Here is a tiny trained network, its code and every weight. The questions are about switching its units off for an input and a class, where a switched-off unit gives its printed mean instead of its output.

import numpy as np


def w(rows, s, z=0):
    codes = np.array(rows[::2]) - 128.0
    scale = np.full(codes.shape[1], s)
    scale[-1] = z or s
    return codes * scale


def norm(h):
    return h / np.sqrt((h * h).mean(-1, keepdims=True) + 1e-5)


def f(y):
    return np.maximum(y, 0)


def log_softmax(a):
    a = a - a.max(-1, keepdims=True)
    return a - np.log(np.exp(a).sum(-1, keepdims=True))


def net(x, mask):
    res = np.array(x, float).reshape(1, 7) / 4 @ E
    u = 0
    for l in range(2):
        y = f(norm(res) @ A[l][:, :-1].T + A[l][:, -1])
        res = res + np.where(mask[u : u + 16], y, B[l][:, -1]) @ B[l][:, :-1]
        u += 16
    return log_softmax(norm(res)[-1] @ U[:, :-1].T + U[:, -1])


A, B = {}, {}
E = w([
[129,129,129,127],'x0',
[123,130,125,123],'x1',
[128,128,130,125],'x2',
[209,61,254,20],'x3',
[193,203,138,104],'x4',
[125,129,124,128],'x5',
[108,176,220,177],'x6',
],0.0068)
A[0] = w([
[204,215,123,123,93],'L0N0',
[157,90,125,64,108],'L0N1',
[40,150,167,188,193],'L0N2',
[154,180,110,80,62],'L0N3',
[60,24,90,142,112],'L0N4',
[159,116,175,144,154],'L0N5',
[73,113,125,23,133],'L0N6',
[158,91,122,55,80],'L0N7',
[199,157,49,103,192],'L0N8',
[165,151,142,110,102],'L0N9',
[92,146,126,123,2],'L0N10',
[113,128,175,103,179],'L0N11',
[121,96,223,165,201],'L0N12',
[19,70,178,153,59],'L0N13',
[133,131,37,202,97],'L0N14',
[52,10,127,128,146],'L0N15',
],0.012,0.0062)
B[0] = w([
[50,167,150,71,191],'L0N0',
[94,34,193,120,193],'L0N1',
[192,180,61,157,252],'L0N2',
[78,147,107,124,149],'L0N3',
[117,177,95,36,207],'L0N4',
[137,117,102,140,195],'L0N5',
[177,136,78,120,182],'L0N6',
[132,65,137,150,187],'L0N7',
[73,70,162,111,227],'L0N8',
[84,160,95,180,161],'L0N9',
[72,106,148,111,128],'L0N10',
[160,154,83,160,205],'L0N11',
[176,201,73,167,255],'L0N12',
[108,225,113,78,186],'L0N13',
[121,10,150,144,227],'L0N14',
[126,186,94,64,224],'L0N15',
],0.011,0.007)
A[1] = w([
[171,94,97,185,210],'L1N0',
[135,72,127,226,23],'L1N1',
[185,12,48,182,152],'L1N2',
[75,104,105,29,59],'L1N3',
[96,196,175,119,142],'L1N4',
[216,107,108,98,125],'L1N5',
[180,120,218,111,119],'L1N6',
[41,148,102,79,165],'L1N7',
[40,127,232,87,253],'L1N8',
[80,45,162,85,162],'L1N9',
[118,200,178,229,175],'L1N10',
[241,102,137,100,157],'L1N11',
[159,24,10,163,185],'L1N12',
[173,95,52,159,219],'L1N13',
[123,54,184,112,140],'L1N14',
[103,123,94,221,129],'L1N15',
],0.012,0.0061)
B[1] = w([
[106,59,222,195,204],'L1N0',
[47,107,157,228,141],'L1N1',
[29,54,165,188,225],'L1N2',
[177,110,56,78,184],'L1N3',
[168,188,62,79,162],'L1N4',
[89,107,203,155,182],'L1N5',
[2,129,174,114,150],'L1N6',
[148,133,132,16,203],'L1N7',
[237,185,20,50,192],'L1N8',
[204,124,30,133,206],'L1N9',
[224,111,128,179,197],'L1N10',
[31,92,227,124,194],'L1N11',
[66,35,167,144,254],'L1N12',
[125,78,208,200,243],'L1N13',
[152,110,60,153,174],'L1N14',
[139,132,169,143,174],'L1N15',
],0.0097,0.0095)
U = w([
[69,72,253,166,37],'0',
[202,238,92,2,6],'1',
[193,129,145,124,236],'2',
],0.0094,0.0026)

Each question gives the input, the list of numbers given to net, and the class t.
The units are the neurons (one row each of A and B). Each row of codes is followed by its name. A weight is (code - 128) times the scale printed after its matrix; where a second scale follows, it is the last column's (A, B and U).
mask holds one flag per neuron, layer by layer. A switched-off neuron (its flag False) gives its mean, the last column of its row in B, instead of its output. The means were averaged over made-up inputs and are rounded, as every weight is.
A unit's drop is (log p(t) with every unit on - log p(t) with that unit switched off) / (log p(t) with every unit on - log p(t) with every unit switched off).
The circuit of an input: a set's keep is (log p(t) with only the set's units on - log p(t) with every unit switched off) / (log p(t) with every unit on - log p(t) with every unit switched off). Starting from the 12 units with the biggest drops (on a tie, the unit counted first), units are removed one at a time, each time the one whose removal leaves the highest keep (on an exact tie, the one counted first), for as long as the keep stays at least 0.8.
units of the circuit, in order: the units of the circuit, biggest drop first
k most important neurons: the k neurons with the biggest drops, biggest first
top k neurons in layer l: the k neurons of layer l with the biggest drops, biggest first
drop when u is switched off: that unit's drop, to one decimal
input [-1,3,4,2,-5,6,7], class 2: top 4 neurons in layer 0 => (L0N12, L0N2, L0N0, L0N4)
input [2,-6,-7,0,-6,-4,8], class 2: units of the circuit, in order => (L0N2)
input [-2,7,7,-4,-5,7,-1], class 1: units of the circuit, in order => (L0N4, L1N2)
input [-3,-1,7,3,5,5,3], class 1: 2 most important neurons => (L0N0, L0N2)
input [-6,4,0,3,-4,0,-4], class 1: units of the circuit, in order => (L0N4, L0N15)
input [1,-6,4,6,7,-5,-3], class 1: units of the circuit, in order => (L0N14, L1N12)
input [1,-2,-1,6,-6,1,8], class 2: 2 most important neurons => (L0N4, L0N0)
input [5,6,-3,-3,-4,-7,3], class 1: 2 most important neurons => (L0N13, L0N4)
input [-4,0,2,-5,7,-4,4], class 1: top 2 neurons in layer 0 => (L0N0, L0N12)
input [2,6,4,-1,-1,3,2], class 2: top 3 neurons in layer 0 => (L0N2, L0N13, L0N0)
input [4,-6,8,-6,8,-1,5], class 1: 2 most important neurons => (L0N0, L0N12)
input [3,-1,7,0,6,6,8], class 2: top 3 neurons in layer 0 => (L0N4, L0N15, L0N13)
input [2,1,2,3,-5,5,8], class 2: drop when L1N8 is switched off => 0.1
input [2,5,-6,3,-6,-2,8], class 2: drop when L0N13 is switched off => -0.4
input [-7,-4,0,4,-5,5,6], class 2: drop when L0N12 is switched off => 0.3
input [-4,8,7,-4,-3,-5,8], class 2: most important neuron => (L0N13)
input [-7,4,-6,1,4,1,6], class 2: drop when L0N13 is switched off => 0.2
